Here is a tiny trained network, its code and every weight. The questions are about switching its units off for an input and a target symbol, where a switched-off unit gives its printed mean instead of its output.

import numpy as np


def w(rows, s, z=0):
    codes = np.array(rows[::2]) - 128.0
    scale = np.full(codes.shape[1], s)
    scale[-1] = z or s
    return codes * scale


def norm(h):
    return h / np.sqrt((h * h).mean(-1, keepdims=True) + 1e-5)


def f(y):
    return np.maximum(y, 0)


def softmax(a):
    e = np.exp(a - a.max(-1, keepdims=True))
    return e / e.sum(-1, keepdims=True)


def log_softmax(a):
    a = a - a.max(-1, keepdims=True)
    return a - np.log(np.exp(a).sum(-1, keepdims=True))


def net(x, mask):
    ids = ['γδεζθλμξφψω'.index(c) for c in x.split()]
    T = len(ids)
    res = E[ids] + P[:T]
    r = norm(res)
    for j in range(3):
        rows = slice(2 * j, 2 * j + 2)
        q, k, v = (r @ M[0][rows].T for M in (Q, K, V))
        z = softmax(np.where(np.tri(T) > 0, q @ k.T / 2**0.5, -1e9)) @ v
        o = O[0][rows]
        res = res + np.where(mask[j], z, o[:, -1]) @ o[:, :-1]
    y = f(norm(res) @ A[0][:, :-1].T + A[0][:, -1])
    res = res + np.where(mask[3:11], y, B[0][:, -1]) @ B[0][:, :-1]
    return log_softmax(norm(res)[-1] @ U[:, :-1].T + U[:, -1])


Q, K, V, O, A, B = {}, {}, {}, {}, {}, {}
E = w([
[71,94,142,163,128,127],'γ',
[177,103,106,183,125,105],'δ',
[165,81,117,185,255,211],'ε',
[101,146,69,142,97,102],'ζ',
[155,46,54,59,47,196],'θ',
[90,70,72,43,75,103],'λ',
[180,63,121,135,91,137],'μ',
[97,77,130,205,117,90],'ξ',
[116,99,136,130,185,210],'φ',
[50,77,140,173,131,142],'ψ',
[114,120,136,156,210,155],'ω',
],0.023)
P = w([
[183,254,175,60,76,95],'0',
[174,84,137,158,102,86],'1',
[150,83,146,158,112,107],'2',
[152,76,141,160,120,107],'3',
[133,72,143,156,130,117],'4',
[145,64,133,168,143,121],'5',
[146,62,135,157,149,126],'6',
[139,52,123,172,160,138],'7',
[148,62,121,168,169,150],'8',
[151,52,122,160,166,140],'9',
[153,46,107,171,175,154],'10',
[148,47,109,166,187,151],'11',
[146,43,120,177,166,159],'12',
[137,36,119,186,193,157],'13',
],0.0084)
Q[0] = w([
[102,104,88,152,25,23],'h1',
[93,33,66,163,95,95],'h1',
[102,97,107,186,81,184],'h2',
[123,228,194,113,126,104],'h2',
[223,152,97,106,227,219],'h3',
[127,37,81,179,64,7],'h3',
],0.013)
K[0] = w([
[148,126,201,163,102,124],'h1',
[142,191,242,129,111,127],'h1',
[121,194,156,91,117,141],'h2',
[100,80,79,134,142,133],'h2',
[174,170,173,126,134,132],'h3',
[97,119,6,90,123,156],'h3',
],0.021)
V[0] = w([
[126,78,159,102,155,198],'h1',
[130,198,152,199,180,140],'h1',
[169,82,89,139,149,8],'h2',
[152,240,144,58,63,77],'h2',
[171,98,157,90,126,163],'h3',
[99,102,72,48,156,87],'h3',
],0.013)
O[0] = w([
[104,149,231,99,109,175,169],'h1',
[230,180,182,168,217,50,210],'h1',
[120,134,150,233,49,187,1],'h2',
[222,183,72,101,141,194,134],'h2',
[156,138,224,107,36,211,92],'h3',
[76,10,98,107,140,232,97],'h3',
],0.011,0.0062)
A[0] = w([
[157,164,134,133,127,65,162],'n1',
[143,254,178,134,109,154,221],'n2',
[100,89,174,53,108,49,152],'n3',
[110,177,100,175,202,99,116],'n4',
[91,164,143,149,182,176,255],'n5',
[113,166,99,150,75,141,18],'n6',
[93,187,185,122,87,126,96],'n7',
[42,166,97,125,162,95,198],'n8',
],0.016,0.0072)
B[0] = w([
[46,132,76,180,98,160,216],'n1',
[7,159,45,108,212,101,186],'n2',
[126,243,84,118,70,172,221],'n3',
[135,64,168,126,61,79,255],'n4',
[223,64,149,85,52,72,245],'n5',
[72,153,80,128,196,163,131],'n6',
[148,172,70,89,94,129,146],'n7',
[148,27,133,54,123,136,221],'n8',
],0.011,0.0099)
U = w([
[94,108,124,214,108,120,63],'γ',
[114,172,127,11,148,135,58],'δ',
[226,114,181,85,23,189,46],'ε',
[172,96,154,116,81,131,207],'ζ',
[40,94,106,135,194,254,150],'θ',
[114,182,78,211,126,151,126],'λ',
[226,215,83,103,35,139,70],'μ',
[180,60,22,78,171,86,46],'ξ',
[29,129,202,157,111,132,139],'φ',
[169,140,192,155,186,115,97],'ψ',
[116,151,78,107,85,103,255],'ω',
],0.0096,0.0087)

Each question gives the input, a string of symbols that net reads in full, and the target symbol t.
The units are the heads (2 rows each of Q, K, V and O) and the neurons (one row each of A and B). Each row of codes is followed by its name. A weight is (code - 128) times the scale printed after its matrix; where a second scale follows, it is the last column's (O, A, B and U).
mask holds one flag per unit, heads first, then neurons. A switched-off unit (its flag False) gives its mean, the last column of its rows in O or B, instead of its output. The means were averaged over made-up inputs and are rounded, as every weight is.
A unit's drop is (log p(t) with every unit on - log p(t) with that unit switched off) / (log p(t) with every unit on - log p(t) with every unit switched off).
The circuit of an input: a set's keep is (log p(t) with only the set's units on - log p(t) with every unit switched off) / (log p(t) with every unit on - log p(t) with every unit switched off). Starting from all 11 units, units are removed one at a time, each time the one whose removal leaves the highest keep (on an exact tie, the one counted first), for as long as the keep stays at least 0.8.
units of the circuit, in order: the units of the circuit, biggest drop first
top k neurons: the k neurons with the biggest drops, biggest first
which heads matter: for each layer, one digit per head in row order, 1 if its drop is at least 0.15 and else 0, layers parted by /
drop when u is switched off: that unit's drop, to one decimal
input δ λ ψ γ ψ μ λ γ γ ε, target θ: which heads matter : 110
input ω γ ε ε ω ε γ γ θ γ γ, target ψ: units of the circuit, in order : (h1)
input γ ω ζ μ γ, target ξ: units of the circuit, in order : (h3, h2)
input φ μ ε ε ε γ, target δ: which heads matter : 110
input γ φ ξ ψ ξ ζ γ γ γ γ δ ε γ, target ξ: which heads matter : 111
input ψ μ γ γ θ δ, target ε: units of the circuit, in order : (h3, n2, n3, h2)
input ψ γ ξ γ ξ ψ γ ξ ψ γ ξ μ, target μ: top 2 neurons : (n3, n2)
input ξ ζ ε μ γ γ γ γ μ μ φ γ ψ ε, target ζ: which heads matter : 010
input θ γ ε ε γ γ, target ε: which heads matter : 001
input ε ε μ γ θ μ ε ε γ ω γ γ γ, target φ: which heads matter : 010
input ε γ μ ζ γ ε ω ε ε, target ζ: units of the circuit, in order : (h3, n5)
input ψ γ φ, target δ: which heads matter : 100
input μ θ ζ ξ μ δ ε δ λ ε μ, target θ: which heads matter : 100
input γ λ γ ξ γ ε ψ, target θ: which heads matter : 001
input θ γ δ, target ε: units of the circuit, in order : (h3)
input γ ω λ ζ ε ψ, target ξ: which heads matter : 111
input μ γ γ ω φ γ ψ γ μ μ λ ψ, target θ: which heads matter : 101
input θ γ γ ε, target ε: which heads matter : 101
input μ μ λ, target θ: which heads matter : 001
input μ γ γ μ ε, target ψ: top 3 neurons : (n2, n5, n3)
input μ ε ω δ γ ε γ δ, target θ: top 2 neurons : (n5, n6)
input ω γ ε, target ψ: top neuron : (n8)
input φ γ γ γ γ γ δ γ γ μ, target δ: top 2 neurons : (n5, n4)
input φ γ ε ε γ μ μ μ ω, target δ: drop when h1 is switched off : 0.3
input γ ε ψ ε γ ω ζ ψ, target ξ: drop when h2 is switched off : 0.2
input γ γ ζ ξ, target ξ: drop when n4 is switched off : -0.1
